Below is a small trained network, with its code and all its weights. Each question gives an input and a class and asks what happens when units are switched off, that is, made to give their printed mean instead of their output.

import numpy as np


def w(rows, s, z=0):
    codes = np.array(rows[::2]) - 128.0
    scale = np.full(codes.shape[1], s)
    scale[-1] = z or s
    return codes * scale


def f(y):
    return y / 2 * (1 + np.tanh(0.7978845608 * (y + 0.044715 * y**3)))


def log_softmax(a):
    a = a - a.max(-1, keepdims=True)
    return a - np.log(np.exp(a).sum(-1, keepdims=True))


def net(x, mask):
    res = np.array(x, float).reshape(1, 7) / 4 @ E
    y = f(res @ A[0][:, :-1].T + A[0][:, -1])
    res = res + np.where(mask, y, B[0][:, -1]) @ B[0][:, :-1]
    return log_softmax(res[-1] @ U[:, :-1].T + U[:, -1])


A, B = {}, {}
E = w([
[79,218,152,150,202],'x0',
[212,230,53,115,156],'x1',
[122,173,230,12,149],'x2',
[27,146,97,88,181],'x3',
[70,114,232,179,130],'x4',
[44,253,173,132,26],'x5',
[69,72,95,55,25],'x6',
],0.0067)
A[0] = w([
[108,138,111,194,13,145],'N0',
[125,152,128,209,10,80],'N1',
[77,66,108,116,82,177],'N2',
[5,92,98,76,118,81],'N3',
[134,88,143,199,152,55],'N4',
[57,118,95,78,131,113],'N5',
[93,139,125,126,160,2],'N6',
[207,83,21,139,99,88],'N7',
[132,118,71,143,115,77],'N8',
[139,33,162,188,187,64],'N9',
[72,149,48,227,177,58],'N10',
[100,95,131,137,168,2],'N11',
],0.015,0.007)
B[0] = w([
[36,82,145,82,74,226],'N0',
[18,121,120,103,111,208],'N1',
[124,114,72,101,50,220],'N2',
[5,112,71,99,120,218],'N3',
[112,168,199,92,203,165],'N4',
[86,141,155,122,48,185],'N5',
[90,99,114,181,218,128],'N6',
[177,118,1,142,114,246],'N7',
[164,105,89,108,190,157],'N8',
[117,65,236,174,128,203],'N9',
[150,177,26,153,204,208],'N10',
[101,148,156,206,191,132],'N11',
],0.018,0.012)
U = w([
[23,121,126,117,117,221],'0',
[180,253,131,75,84,160],'1',
[144,30,20,118,89,183],'2',
[176,151,25,176,178,1],'3',
[168,67,173,190,161,5],'4',
],0.0066,0.0078)

Each question gives the input, the list of numbers given to net, and the class t.
The units are the neurons (one row each of A and B). Each row of codes is followed by its name. A weight is (code - 128) times the scale printed after its matrix; where a second scale follows, it is the last column's (A, B and U).
mask holds one flag per neuron, in row order. A switched-off neuron (its flag False) gives its mean, the last column of its row in B, instead of its output. The means were averaged over made-up inputs and are rounded, as every weight is.
A unit's drop is (log p(t) with every unit on - log p(t) with that unit switched off) / (log p(t) with every unit on - log p(t) with every unit switched off).
The circuit of an input: a set's keep is (log p(t) with only the set's units on - log p(t) with every unit switched off) / (log p(t) with every unit on - log p(t) with every unit switched off). Starting from all 12 units, units are removed one at a time, each time the one whose removal leaves the highest keep (on an exact tie, the one counted first), for as long as the keep stays at least 0.8.
units of the circuit, in order: the units of the circuit, biggest drop first
most important unit: the unit with the biggest drop
k most important neurons: the k neurons with the biggest drops, biggest first
drop of u: that unit's drop, to one decimal
input [-6,-8,-5,-2,-6,8,7], class 0: 2 most important neurons -> [N1 N0]
input [0,5,5,6,-3,6,-8], class 1: units of the circuit, in order -> [N3 N0]
input [-7,-2,7,5,-3,2,-5], class 1: units of the circuit, in order -> [N0 N1 N3 N7]
input [-3,-2,-7,5,-1,-4,-4], class 3: most important unit -> N10
input [3,0,7,-8,-7,-5,-1], class 3: 3 most important neurons -> [N0 N2 N3]
input [7,-1,-4,-2,-1,-5,0], class 3: units of the circuit, in order -> [N10 N0]
input [1,5,6,-7,-5,8,-7], class 1: units of the circuit, in order -> [N3 N0]
input [-3,7,2,0,-2,2,-2], class 1: 2 most important neurons -> [N10 N3]
input [0,-5,-8,-5,-2,-4,-5], class 3: units of the circuit, in order -> [N10 N4]
input [-6,-6,-4,-3,-2,-6,-6], class 4: 2 most important neurons -> [N9 N4]
input [4,-1,3,-8,-7,6,-8], class 1: 3 most important neurons -> [N3 N0 N9]
input [-1,-5,-6,-7,7,-3,-2], class 0: 2 most important neurons -> [N1 N0]
input [6,7,2,-8,-7,-7,-6], class 3: drop of N0 -> 0.3
input [-4,1,-4,-6,7,-8,-8], class 4: units of the circuit, in order -> [N9]
input [-3,2,1,3,4,0,-8], class 4: drop of N3 -> 0.2
input [2,6,3,2,3,-8,-4], class 4: drop of N7 -> 0.1
input [-2,5,-3,-1,-2,-6,-5], class 3: drop of N0 -> 0.1
